Read these off the grid that follows. Indices start at 1.
1) What is the entry in the bottom-left corner?
2) What is the entry at row 1, column 1?
3) What is the entry in row 1 and column 3?
4) What is the top-right entry?
5) What is the entry in row 3 and column 1?
6) What is the entry directly below 137?
7) What is the bottom entry of the column that holds the largest entry?
8) What is the entry in row 2 and column 3?
[[127 128 126 128 127 133]
 [138 140 139 129 133 133]
 [117 120 107 122 117 145]
 [120 121 119 129 126 131]
 [ 98 103 107 146 133 126]
 [137 139 149 143 145 122]
 [119 121 109 122 118 143]
 [111 113 106 129 122 138]]
1) 111
2) 127
3) 126
4) 133
5) 117
6) 119
7) 106
8) 139

data = ((125, 128, 126, 140, 135, 117, 118, 137, 132, 126, 134, 122), (129, 142, 131, 142, 128, 119, 129, 118, 138, 121, 129, 125), (119, 144, 126, 148, 126, 120, 116, 125, 119, 129, 125, 126), (129, 141, 126, 146, 126, 112, 130, 137, 131, 129, 133, 120), (121, 137, 128, 141, 125, 126, 120, 133, 134, 125, 124, 118), (125, 134, 124, 132, 125, 119, 128, 130, 120, 141, 125, 117), (125, 141, 125, 148, 128, 128, 127, 132, 132, 120, 114, 121), (119, 132, 126, 150, 126, 130, 115, 137, 125, 136, 125, 126), (134, 132, 120, 154, 126, 126, 121, 129, 137, 136, 135, 125), (126, 136, 124, 150, 127, 126, 129, 117, 120, 132, 129, 129), (115, 144, 127, 145, 126, 123, 127, 122, 119, 136, 124, 127))
Which number is the entry just right of the smallest entry? 130
The 3rd entry in reading order: 126
Which number is the entry just right of the largest entry? 126
Which number is the 2nd smallest entry? 114
The 2nd entry in reading order is 128
Which number is the largest entry? 154
The 1st entry in reading order is 125

[134 128 145 133 120 130 140 151 142 123 120 115 151 121 139]
Read off the entry just left of the centre entry.
Answer: 140
The entry just right of the smallest entry: 151
Read off the entry just left of 130.
Answer: 120

[[128, 140, 112, 124, 148, 122, 112, 117], [134, 130, 119, 147, 143, 130, 148, 123], [136, 122, 137, 157, 137, 121, 149, 125], [128, 111, 117, 120, 129, 127, 139, 140], [127, 119, 110, 127, 123, 136, 108, 132], [131, 135, 116, 120, 149, 125, 113, 120], [119, 124, 141, 152, 130, 131, 139, 128], [144, 124, 114, 125, 141, 130, 144, 132], [130, 119, 113, 121, 135, 133, 139, 131], [132, 118, 112, 119, 136, 129, 143, 135], [133, 129, 139, 140, 123, 123, 141, 133], [133, 116, 135, 144, 136, 129, 141, 133], [124, 123, 143, 155, 128, 125, 141, 129], [130, 122, 131, 151, 131, 121, 144, 138], [132, 121, 115, 119, 135, 133, 138, 126]]
The maximum: 157
The entry just left of the smallest entry is 136
Report the entry just left of 151.
Answer: 131
The second entry in reading order -> 140
The third smallest entry: 111
The second largest entry is 155
The 2nd smallest entry: 110
The minimum: 108
The fourth entry in reading order: 124

Read these off the row that follows.
1) Find the 2nd entry from the right.
2) Find the first entry from the right.
3) Find the 2nd entry from the left.
[148 153 135 114 121 157]
1) 121
2) 157
3) 153

x = [133 134 133 149 123 126 135 111 125 117 122 124]
The entry just left of 135: 126
Find the entry just right of the smallest entry.
125

[[123 118 119 145 132]
 [146 128 130 136 146]
 [149 131 132 126 148]]
Rows and columns are numbered from 1.
The entry in row 1 and column 3?
A: 119
The entry just left of the smallest entry: 123
The entry at row 1, column 2?
A: 118
The entry directly below 118: 128
The entry at row 3, column 1 is 149
